Here is a tiny trained network, its code and every weight. The questions are about switching its units off for an input and a target symbol, where a switched-off unit gives its printed mean instead of its output.

import numpy as np


def w(rows, s, z=0):
    codes = np.array(rows[::2]) - 128.0
    scale = np.full(codes.shape[1], s)
    scale[-1] = z or s
    return codes * scale


def norm(h):
    return h / np.sqrt((h * h).mean(-1, keepdims=True) + 1e-5)


def softmax(a):
    e = np.exp(a - a.max(-1, keepdims=True))
    return e / e.sum(-1, keepdims=True)


def log_softmax(a):
    a = a - a.max(-1, keepdims=True)
    return a - np.log(np.exp(a).sum(-1, keepdims=True))


def net(x, mask):
    ids = ['ΔΘΛΞΨγεζημστ'.index(c) for c in x.split()]
    T = len(ids)
    res = E[ids] + P[:T]
    u = 0
    for l in range(2):
        r = norm(res)
        for j in range(3):
            rows = slice(2 * j, 2 * j + 2)
            q, k, v = (r @ M[l][rows].T for M in (Q, K, V))
            z = softmax(np.where(np.tri(T) > 0, q @ k.T / 2**0.5, -1e9)) @ v
            o = O[l][rows]
            res = res + np.where(mask[u + j], z, o[:, -1]) @ o[:, :-1]
        u += 3
    return log_softmax(norm(res)[-1] @ U[:, :-1].T + U[:, -1])


Q, K, V, O = {}, {}, {}, {}
E = w([
[99,157,149,109,70,132,184,177,126,123],'Δ',
[113,145,143,112,98,132,169,163,133,108],'Θ',
[106,172,147,116,90,134,186,149,145,105],'Λ',
[93,165,138,109,91,164,192,151,138,128],'Ξ',
[136,170,158,108,65,122,157,182,95,130],'Ψ',
[106,111,144,128,123,143,230,105,120,51],'γ',
[63,168,139,114,126,133,125,106,123,59],'ε',
[86,100,149,106,87,184,165,137,51,81],'ζ',
[37,81,208,72,184,103,199,218,184,160],'η',
[93,147,21,147,128,102,191,159,36,129],'μ',
[123,108,181,144,141,69,142,248,136,6],'σ',
[236,153,98,178,177,214,208,191,173,79],'τ',
],0.016)
P = w([
[178,108,94,107,105,122,101,67,134,155],'0',
[129,197,121,40,149,106,222,131,114,80],'1',
[80,54,2,112,87,159,189,147,181,37],'2',
[112,224,143,62,156,109,206,130,104,91],'3',
[72,65,23,143,86,158,160,159,172,47],'4',
[100,221,167,95,153,103,202,135,99,108],'5',
[53,66,43,172,91,158,153,170,162,55],'6',
[85,215,191,125,143,102,194,144,92,118],'7',
[52,71,79,197,85,158,138,189,162,60],'8',
[80,186,214,164,139,93,183,144,90,132],'9',
[51,72,114,222,96,152,123,190,152,93],'10',
[71,179,230,193,138,93,168,146,92,150],'11',
[90,63,63,182,87,188,136,193,177,73],'12',
],0.017)
Q[0] = w([
[159,80,110,103,149,77,131,111,22,143],'L0H1',
[95,156,121,144,111,141,174,165,151,145],'L0H1',
[82,92,145,118,84,103,154,157,129,143],'L0H2',
[147,93,85,182,197,135,56,145,103,159],'L0H2',
[174,46,54,208,125,111,28,199,246,68],'L0H3',
[159,198,67,158,191,83,65,56,80,176],'L0H3',
],0.013)
K[0] = w([
[145,156,131,81,169,139,141,156,40,112],'L0H1',
[101,111,145,188,86,116,197,110,147,148],'L0H1',
[96,98,160,140,110,90,116,87,125,141],'L0H2',
[248,123,54,93,122,116,154,108,148,150],'L0H2',
[171,94,116,4,57,128,131,48,160,140],'L0H3',
[121,99,124,49,197,98,76,169,143,115],'L0H3',
],0.014)
V[0] = w([
[81,32,170,133,63,197,56,91,142,134],'L0H1',
[142,148,106,117,143,163,41,96,125,183],'L0H1',
[7,144,117,84,85,102,74,13,142,102],'L0H2',
[163,171,75,197,152,154,159,97,138,187],'L0H2',
[111,144,1,158,142,83,200,141,47,148],'L0H3',
[63,178,135,142,129,104,79,111,103,71],'L0H3',
],0.0077)
O[0] = w([
[115,26,50,161,138,78,206,139,68,148,119],'L0H1',
[150,6,123,141,177,149,86,106,75,68,3],'L0H1',
[140,111,193,101,91,169,103,211,237,96,137],'L0H2',
[159,88,208,145,176,52,120,76,92,138,75],'L0H2',
[3,150,57,202,106,88,66,42,195,186,203],'L0H3',
[158,107,170,131,33,157,208,92,204,180,119],'L0H3',
],0.0076,0.011)
Q[1] = w([
[115,196,182,143,103,104,171,138,127,164],'L1H1',
[127,74,74,239,107,154,120,193,138,123],'L1H1',
[89,6,15,151,120,130,70,144,146,133],'L1H2',
[117,184,167,92,208,108,93,115,99,94],'L1H2',
[126,128,160,156,154,83,85,110,126,190],'L1H3',
[77,42,12,153,150,119,104,166,147,100],'L1H3',
],0.019)
K[1] = w([
[125,124,202,222,127,108,118,135,127,132],'L1H1',
[171,55,104,42,132,121,100,46,139,168],'L1H1',
[152,119,73,22,99,125,113,76,116,103],'L1H2',
[117,184,105,193,187,253,165,140,106,127],'L1H2',
[128,152,101,166,175,68,164,162,166,181],'L1H3',
[198,99,53,14,148,81,110,124,143,167],'L1H3',
],0.016)
V[1] = w([
[202,155,105,143,100,53,148,47,192,116],'L1H1',
[93,90,68,222,107,48,119,195,134,5],'L1H1',
[218,170,43,192,93,213,197,96,115,127],'L1H2',
[36,39,135,45,84,144,176,101,88,207],'L1H2',
[80,128,133,99,55,165,94,171,90,179],'L1H3',
[160,134,117,160,91,202,126,36,55,80],'L1H3',
],0.013)
O[1] = w([
[113,153,157,145,103,170,55,124,45,130,254],'L1H1',
[112,217,86,54,134,106,90,211,168,126,162],'L1H1',
[154,55,109,224,188,68,92,238,194,121,206],'L1H2',
[248,164,181,138,141,135,63,31,117,98,132],'L1H2',
[41,78,130,75,206,160,89,142,146,99,230],'L1H3',
[58,171,238,118,119,104,188,75,160,75,94],'L1H3',
],0.017,0.0053)
U = w([
[161,72,76,118,102,86,155,73,133,120,254],'Δ',
[114,126,123,107,211,189,83,144,85,71,77],'Θ',
[167,148,160,175,107,144,77,183,80,94,109],'Λ',
[176,142,166,149,183,117,127,112,194,117,191],'Ξ',
[79,85,129,147,161,191,174,137,4,137,119],'Ψ',
[142,169,166,196,91,74,254,109,130,153,165],'γ',
[149,127,175,127,58,254,159,170,217,129,42],'ε',
[53,100,211,132,176,159,176,111,145,75,115],'ζ',
[154,184,190,73,166,149,197,92,33,98,182],'η',
[41,163,110,165,94,122,89,47,189,170,56],'μ',
[115,241,155,53,172,119,201,201,65,119,99],'σ',
[110,53,87,158,135,46,146,159,164,136,202],'τ',
],0.011,0.0073)

Each question gives the input, a string of symbols that net reads in full, and the target symbol t.
The units are the heads (2 rows each of Q, K, V and O). Each row of codes is followed by its name. A weight is (code - 128) times the scale printed after its matrix; where a second scale follows, it is the last column's (O and U).
mask holds one flag per head, layer by layer. A switched-off head (its flag False) gives its mean, the last column of its rows in O, instead of its output. The means were averaged over made-up inputs and are rounded, as every weight is.
A unit's drop is (log p(t) with every unit on - log p(t) with that unit switched off) / (log p(t) with every unit on - log p(t) with every unit switched off).
The circuit of an input: a set's keep is (log p(t) with only the set's units on - log p(t) with every unit switched off) / (log p(t) with every unit on - log p(t) with every unit switched off). Starting from all 6 units, units are removed one at a time, each time the one whose removal leaves the highest keep (on an exact tie, the one counted first), for as long as the keep stays at least 0.8.
circuit, biggest first: the units of the circuit, biggest drop first
unit that matters most: the unit with the biggest drop
which heads matter: for each layer, one digit per head in row order, 1 if its drop is at least 0.15 and else 0, layers parted by /
drop when u is switched off: that unit's drop, to one decimal
input μ ε Λ Θ, target ε: unit that matters most	L0H2
input μ ε γ γ η ε ε Ξ γ ε, target ε: which heads matter	011 / 001
input Ψ Δ Ψ Λ σ, target ζ: circuit, biggest first	L1H3; L0H1
input σ Λ ε Ψ Ψ Ψ Λ Ψ Θ Δ, target Ψ: which heads matter	001 / 101
input Λ σ Θ Ψ η Λ Ψ ε ζ Ξ μ, target Ψ: which heads matter	011 / 110
input Ξ γ Ξ γ Δ η σ Ξ μ Θ γ σ Ψ, target η: which heads matter	111 / 010
input γ η Λ Ψ γ τ Ψ γ Ψ Λ σ Ψ τ, target Λ: which heads matter	010 / 100
input Δ μ Ξ Ξ τ Ξ Λ Λ Ψ Λ ζ Λ Δ, target Θ: which heads matter	111 / 011
input η Ψ Λ, target Δ: which heads matter	001 / 111
input ε σ Ψ σ ζ γ Ψ, target ε: which heads matter	111 / 010
input ζ Λ σ Θ ε ζ, target ζ: which heads matter	000 / 101
input ζ Ξ σ τ Θ ε Θ Δ γ, target Ξ: which heads matter	100 / 010
input γ Λ ζ Θ Θ γ γ Ψ γ γ, target γ: circuit, biggest first	L0H3; L1H3; L1H1
input η Θ σ Ξ Ξ γ η, target Δ: unit that matters most	L1H2
input ε ε Λ Δ η, target ε: circuit, biggest first	L0H2; L0H3
input η Λ Δ, target Δ: circuit, biggest first	L1H2; L1H3; L1H1; L0H3
input Ξ γ Ψ Ψ μ μ μ τ σ Θ γ, target η: circuit, biggest first	L0H2; L0H1; L1H2; L0H3
input γ σ σ Λ ζ ε Ξ γ ζ ε Ψ γ Δ, target Λ: circuit, biggest first	L1H1; L1H2
input γ μ σ Δ τ γ μ, target Λ: drop when L0H2 is switched off	0.1
input μ ε ζ ε ε σ μ γ ζ Δ Δ, target μ: unit that matters most	L0H3
